Below are the code and all the weights of a small trained network. Each question names an input and a class and asks about switching units off, where a switched-off unit gives its printed mean instead of its output.

import numpy as np


def w(rows, s, z=0):
    codes = np.array(rows[::2]) - 128.0
    scale = np.full(codes.shape[1], s)
    scale[-1] = z or s
    return codes * scale


def f(y):
    return np.maximum(y, 0)


def log_softmax(a):
    a = a - a.max(-1, keepdims=True)
    return a - np.log(np.exp(a).sum(-1, keepdims=True))


def net(x, mask):
    res = np.array(x, float).reshape(1, 6) / 4 @ E
    y = f(res @ A[0][:, :-1].T + A[0][:, -1])
    res = res + np.where(mask, y, B[0][:, -1]) @ B[0][:, :-1]
    return log_softmax(res[-1] @ U[:, :-1].T + U[:, -1])


A, B = {}, {}
E = w([
[135,42,84,10,84],'x0',
[192,147,255,90,49],'x1',
[41,240,118,28,108],'x2',
[13,63,158,190,50],'x3',
[184,180,63,154,6],'x4',
[128,127,129,128,127],'x5',
],0.006)
A[0] = w([
[13,90,153,175,49,19],'neuron 0',
[148,208,131,202,161,92],'neuron 1',
[107,116,32,141,167,78],'neuron 2',
[185,65,124,161,127,49],'neuron 3',
[202,64,113,178,135,88],'neuron 4',
[98,151,129,102,119,43],'neuron 5',
[145,126,83,120,68,83],'neuron 6',
[113,200,180,212,153,63],'neuron 7',
[77,196,144,69,120,61],'neuron 8',
[92,83,137,166,91,120],'neuron 9',
[172,146,227,114,67,88],'neuron 10',
[169,128,197,95,110,100],'neuron 11',
[136,54,80,50,96,78],'neuron 12',
[122,155,143,172,135,2],'neuron 13',
[172,176,32,172,7,42],'neuron 14',
[224,173,104,73,213,59],'neuron 15',
[183,159,114,109,164,78],'neuron 16',
[138,64,125,68,100,89],'neuron 17',
[144,125,218,91,115,97],'neuron 18',
[97,114,16,157,169,127],'neuron 19',
[182,161,96,125,132,78],'neuron 20',
[76,70,212,72,237,81],'neuron 21',
[192,65,129,191,142,61],'neuron 22',
[55,224,103,70,115,75],'neuron 23',
[149,69,90,58,123,63],'neuron 24',
[84,139,37,141,166,86],'neuron 25',
],0.013,0.0023)
B[0] = w([
[133,66,80,3,63,235],'neuron 0',
[86,209,80,133,99,213],'neuron 1',
[146,108,176,180,72,203],'neuron 2',
[146,159,184,85,171,208],'neuron 3',
[146,161,185,80,196,232],'neuron 4',
[134,143,153,104,151,155],'neuron 5',
[107,107,85,160,165,180],'neuron 6',
[90,222,71,157,96,215],'neuron 7',
[169,157,185,95,187,204],'neuron 8',
[132,97,120,56,104,196],'neuron 9',
[151,95,189,203,62,222],'neuron 10',
[135,105,169,168,80,191],'neuron 11',
[100,234,93,147,89,214],'neuron 12',
[135,173,97,126,114,156],'neuron 13',
[99,46,73,209,238,255],'neuron 14',
[113,49,83,24,64,233],'neuron 15',
[120,87,107,77,91,182],'neuron 16',
[116,205,101,140,101,195],'neuron 17',
[135,107,167,189,86,192],'neuron 18',
[149,113,196,189,64,225],'neuron 19',
[128,75,100,87,117,175],'neuron 20',
[109,55,48,211,238,242],'neuron 21',
[159,180,185,84,191,230],'neuron 22',
[166,185,205,72,205,234],'neuron 23',
[92,209,94,134,100,196],'neuron 24',
[152,103,179,180,79,205],'neuron 25',
],0.028,0.0086)
U = w([
[152,106,245,201,46,72],'0',
[165,187,232,60,207,195],'1',
[106,70,107,20,70,249],'2',
[52,254,93,152,89,98],'3',
[89,74,103,189,215,25],'4',
],0.008,0.0014)

Each question gives the input, the list of numbers given to net, and the class t.
The units are the neurons (one row each of A and B). Each row of codes is followed by its name. A weight is (code - 128) times the scale printed after its matrix; where a second scale follows, it is the last column's (A, B and U).
mask holds one flag per neuron, in row order. A switched-off neuron (its flag False) gives its mean, the last column of its row in B, instead of its output. The means were averaged over made-up inputs and are rounded, as every weight is.
A unit's drop is (log p(t) with every unit on - log p(t) with that unit switched off) / (log p(t) with every unit on - log p(t) with every unit switched off).
most important unit: the unit with the biggest drop
top k neurons: the k neurons with the biggest drops, biggest first
drop when u is switched off: that unit's drop, to one decimal
input [-6,1,-6,4,0,-3], class 1: most important unit : neuron 22
input [-6,8,-7,-1,-7,-7], class 0: top 2 neurons : (neuron 10; neuron 18)
input [3,8,4,-2,7,-4], class 0: top 3 neurons : (neuron 10; neuron 21; neuron 11)
input [1,-6,-2,8,1,1], class 2: top 3 neurons : (neuron 0; neuron 9; neuron 10)
input [6,1,6,4,5,-2], class 1: top 3 neurons : (neuron 23; neuron 8; neuron 7)
input [-8,6,-7,4,-4,0], class 3: top 4 neurons : (neuron 7; neuron 23; neuron 1; neuron 8)
input [5,3,-1,-6,7,-4], class 4: top 2 neurons : (neuron 14; neuron 0)
input [-4,5,-6,6,0,-2], class 1: top 3 neurons : (neuron 22; neuron 15; neuron 4)
input [7,4,-3,6,1,-5], class 3: top 4 neurons : (neuron 12; neuron 17; neuron 15; neuron 24)
input [3,-5,-3,5,1,3], class 0: top 4 neurons : (neuron 19; neuron 15; neuron 2; neuron 25)
input [8,-4,4,-2,-8,-2], class 3: top 3 neurons : (neuron 12; neuron 24; neuron 14)
input [8,-3,6,3,7,3], class 3: top 3 neurons : (neuron 12; neuron 21; neuron 24)
input [3,3,-6,-8,-2,8], class 2: top 2 neurons : (neuron 15; neuron 23)
input [7,-6,-4,4,-4,2], class 3: most important unit : neuron 12
input [-5,8,-4,-7,-7,-5], class 0: drop when neuron 13 is switched off : 0.0
input [1,1,-4,-5,8,-3], class 4: drop when neuron 14 is switched off : 1.9
input [7,-7,-3,-5,1,7], class 0: drop when neuron 2 is switched off : 1.1
